Here is a tiny trained network, its code and every weight. The questions are about switching its units off for an input and a target symbol, where a switched-off unit gives its printed mean instead of its output.

import numpy as np


def w(rows, s, z=0):
    codes = np.array(rows[::2]) - 128.0
    scale = np.full(codes.shape[1], s)
    scale[-1] = z or s
    return codes * scale


def norm(h):
    return h / np.sqrt((h * h).mean(-1, keepdims=True) + 1e-5)


def f(y):
    return np.maximum(y, 0)


def softmax(a):
    e = np.exp(a - a.max(-1, keepdims=True))
    return e / e.sum(-1, keepdims=True)


def log_softmax(a):
    a = a - a.max(-1, keepdims=True)
    return a - np.log(np.exp(a).sum(-1, keepdims=True))


def net(x, mask):
    ids = ['ΘΞΣΦΨΩβγζημτ'.index(c) for c in x.split()]
    T = len(ids)
    res = E[ids] + P[:T]
    u = 0
    for l in range(3):
        q, k, v = (norm(res) @ M[l].T for M in (Q, K, V))
        z = softmax(np.where(np.tri(T) > 0, q @ k.T / 3**0.5, -1e9)) @ v
        res = res + np.where(mask[u], z, O[l][:, -1]) @ O[l][:, :-1]
        u += 1
        y = f(norm(res) @ A[l][:, :-1].T + A[l][:, -1])
        res = res + np.where(mask[u : u + 4], y, B[l][:, -1]) @ B[l][:, :-1]
        u += 4
    return log_softmax(norm(res)[-1] @ U[:, :-1].T + U[:, -1])


Q, K, V, O, A, B = {}, {}, {}, {}, {}, {}
E = w([
[92,186,147,54,166,111],'Θ',
[126,157,117,37,143,183],'Ξ',
[104,104,119,93,198,157],'Σ',
[180,46,146,67,84,150],'Φ',
[145,90,135,30,159,113],'Ψ',
[148,107,115,186,94,87],'Ω',
[133,157,83,88,139,156],'β',
[153,138,166,125,85,46],'γ',
[218,137,135,142,249,173],'ζ',
[103,139,75,120,140,181],'η',
[84,149,129,132,184,98],'μ',
[117,235,116,175,86,162],'τ',
],0.02)
P = w([
[25,158,254,133,97,210],'0',
[102,128,84,42,183,94],'1',
[109,138,99,49,178,109],'2',
[122,145,110,60,164,112],'3',
[110,148,114,57,174,118],'4',
[110,154,118,66,154,114],'5',
[108,152,120,57,164,120],'6',
[117,156,126,63,155,123],'7',
[129,150,126,64,155,123],'8',
[114,158,126,53,151,127],'9',
[117,153,137,57,158,133],'10',
[124,160,123,56,163,120],'11',
],0.0063)
Q[0] = w([
[93,80,86,253,87,107],'0.h0',
[73,139,116,22,110,163],'0.h0',
[185,74,133,201,169,86],'0.h0',
],0.011)
K[0] = w([
[105,125,42,103,104,71],'0.h0',
[185,138,159,114,200,145],'0.h0',
[80,104,97,114,11,99],'0.h0',
],0.012)
V[0] = w([
[148,165,162,138,173,96],'0.h0',
[253,157,128,149,197,160],'0.h0',
[121,113,84,83,108,148],'0.h0',
],0.0069)
O[0] = w([
[133,150,164,192,209,130,184],'0.h0',
[59,163,65,172,254,108,252],'0.h0',
[218,111,123,142,154,75,206],'0.h0',
],0.0083,0.0022)
A[0] = w([
[104,37,29,148,130,201,253],'0.n0',
[135,95,102,116,59,34,198],'0.n1',
[117,1,173,78,123,126,113],'0.n2',
[141,137,88,72,179,189,130],'0.n3',
],0.0091,0.0037)
B[0] = w([
[168,143,225,209,2,154,199],'0.n0',
[60,4,153,188,135,160,183],'0.n1',
[125,30,198,131,142,93,182],'0.n2',
[43,67,34,145,93,117,254],'0.n3',
],0.0088,0.0082)
Q[1] = w([
[242,237,103,87,110,209],'1.h0',
[39,22,39,161,173,207],'1.h0',
[208,72,209,103,1,114],'1.h0',
],0.0066)
K[1] = w([
[151,178,167,138,111,102],'1.h0',
[92,78,176,114,116,179],'1.h0',
[129,121,103,151,97,7],'1.h0',
],0.015)
V[1] = w([
[74,112,170,15,186,92],'1.h0',
[36,151,205,77,14,140],'1.h0',
[144,2,66,106,143,95],'1.h0',
],0.0052)
O[1] = w([
[77,100,100,107,125,76,189],'1.h0',
[142,240,184,140,132,9,250],'1.h0',
[111,2,130,88,63,55,255],'1.h0',
],0.009,0.004)
A[1] = w([
[93,152,69,161,79,97,129],'1.n0',
[158,133,127,9,150,159,172],'1.n1',
[135,143,117,157,95,114,126],'1.n2',
[127,148,129,96,57,139,253],'1.n3',
],0.014,0.003)
B[1] = w([
[192,63,170,2,153,142,254],'1.n0',
[9,144,22,164,32,130,223],'1.n1',
[93,76,106,158,164,130,161],'1.n2',
[155,137,87,123,236,245,241],'1.n3',
],0.009,0.0055)
Q[2] = w([
[104,135,8,96,219,139],'2.h0',
[141,123,129,188,232,59],'2.h0',
[122,97,177,80,51,67],'2.h0',
],0.015)
K[2] = w([
[53,143,230,10,93,178],'2.h0',
[91,143,233,109,205,120],'2.h0',
[144,70,41,174,166,61],'2.h0',
],0.012)
V[2] = w([
[156,195,125,141,199,180],'2.h0',
[170,179,159,102,5,145],'2.h0',
[53,135,173,145,175,151],'2.h0',
],0.011)
O[2] = w([
[139,57,158,120,113,121,1],'2.h0',
[32,133,135,46,104,127,43],'2.h0',
[177,67,5,102,113,117,163],'2.h0',
],0.015,0.0065)
A[2] = w([
[168,121,70,95,152,83,254],'2.n0',
[182,72,253,188,109,100,86],'2.n1',
[94,106,169,191,56,13,122],'2.n2',
[77,28,136,189,145,168,148],'2.n3',
],0.011,0.0066)
B[2] = w([
[119,125,234,152,194,134,250],'2.n0',
[175,232,134,24,32,76,178],'2.n1',
[250,111,15,140,129,109,184],'2.n2',
[1,162,179,184,95,164,210],'2.n3',
],0.0085,0.012)
U = w([
[66,249,140,116,111,52,172],'Θ',
[129,128,16,77,80,159,193],'Ξ',
[70,157,226,201,133,114,38],'Σ',
[102,125,201,72,73,89,253],'Φ',
[105,43,102,116,132,48,29],'Ψ',
[83,164,73,210,66,123,106],'Ω',
[188,69,126,59,157,150,123],'β',
[202,164,37,110,125,81,171],'γ',
[170,89,72,184,141,164,68],'ζ',
[105,90,160,136,93,205,86],'η',
[160,169,199,143,184,63,143],'μ',
[161,227,126,148,135,161,249],'τ',
],0.013,0.0037)

Each question gives the input, a string of symbols that net reads in full, and the target symbol t.
The units are the heads (3 rows each of Q, K, V and O) and the neurons (one row each of A and B). Each row of codes is followed by its name. A weight is (code - 128) times the scale printed after its matrix; where a second scale follows, it is the last column's (O, A, B and U).
mask holds one flag per unit, layer by layer, with each layer's heads first. A switched-off unit (its flag False) gives its mean, the last column of its rows in O or B, instead of its output. The means were averaged over made-up inputs and are rounded, as every weight is.
A unit's drop is (log p(t) with every unit on - log p(t) with that unit switched off) / (log p(t) with every unit on - log p(t) with every unit switched off).
The circuit of an input: a set's keep is (log p(t) with only the set's units on - log p(t) with every unit switched off) / (log p(t) with every unit on - log p(t) with every unit switched off). Starting from the 12 units with the biggest drops (on a tie, the unit counted first), units are removed one at a time, each time the one whose removal leaves the highest keep (on an exact tie, the one counted first), for as long as the keep stays at least 0.8.
circuit, biggest first: the units of the circuit, biggest drop first
most important unit: the unit with the biggest drop
k most important neurons: the k neurons with the biggest drops, biggest first
top k neurons in layer l: the k neurons of layer l with the biggest drops, biggest first
input Ξ Ξ Ξ Φ Ξ γ Ψ ζ Ψ Θ, target μ: most important unit	0.h0
input Ω ζ Ω Ω Ψ Ξ Φ Ψ Φ, target Ω: circuit, biggest first	[0.h0; 1.n0; 0.n0]
input Ξ Θ Φ Σ μ Σ Ξ ζ τ μ Θ η, target μ: top 2 neurons in layer 0	[0.n1; 0.n0]
input β Ξ Θ Σ, target Σ: 4 most important neurons	[2.n3; 1.n1; 0.n0; 0.n1]
input Φ Θ τ Θ Ξ Ψ β ζ, target Θ: 2 most important neurons	[1.n1; 0.n0]
input ζ Ψ Ξ γ γ Φ Ξ Ξ Ω Ψ, target ζ: circuit, biggest first	[0.h0; 2.h0]
input η Φ Φ γ Ω ζ, target Φ: circuit, biggest first	[2.h0; 0.h0; 1.h0]
input Θ Ξ Θ η Ψ Θ Φ Ξ Ξ ζ, target Ψ: circuit, biggest first	[2.h0; 0.h0; 1.n3; 1.h0]
input β ζ η Φ Ω η, target Σ: 2 most important neurons	[1.n3; 2.n3]
input Θ μ Φ Σ η Φ μ, target μ: 2 most important neurons	[1.n3; 2.n0]
input Ξ β Ω Ψ ζ Φ Ξ τ, target μ: 2 most important neurons	[1.n3; 1.n0]
input Σ Φ Ξ Σ Ω η Ξ Ω τ, target τ: circuit, biggest first	[0.n3; 1.h0]
input Ψ η τ η Ω τ, target τ: 3 most important neurons	[0.n3; 2.n0; 0.n1]
input ζ Ψ μ, target ζ: circuit, biggest first	[2.h0; 1.h0]
input Ξ ζ β Ψ Σ, target μ: most important unit	1.n1
input Φ β ζ Ξ, target Θ: circuit, biggest first	[0.h0; 2.h0]
input η τ μ Ξ γ Θ Ξ ζ, target Φ: 2 most important neurons	[0.n0; 1.n1]
input Ξ ζ Θ τ Ξ Φ Θ Ω Φ Ξ η Ψ, target μ: circuit, biggest first	[0.h0; 1.h0]
input Ω β Θ Ψ Φ Ξ Θ Φ τ Φ Ω Φ, target Φ: top 3 neurons in layer 0	[0.n2; 0.n1; 0.n3]
input γ ζ Σ β Ω Φ Ξ Φ τ, target Ξ: circuit, biggest first	[0.h0; 1.h0; 2.h0; 1.n0]
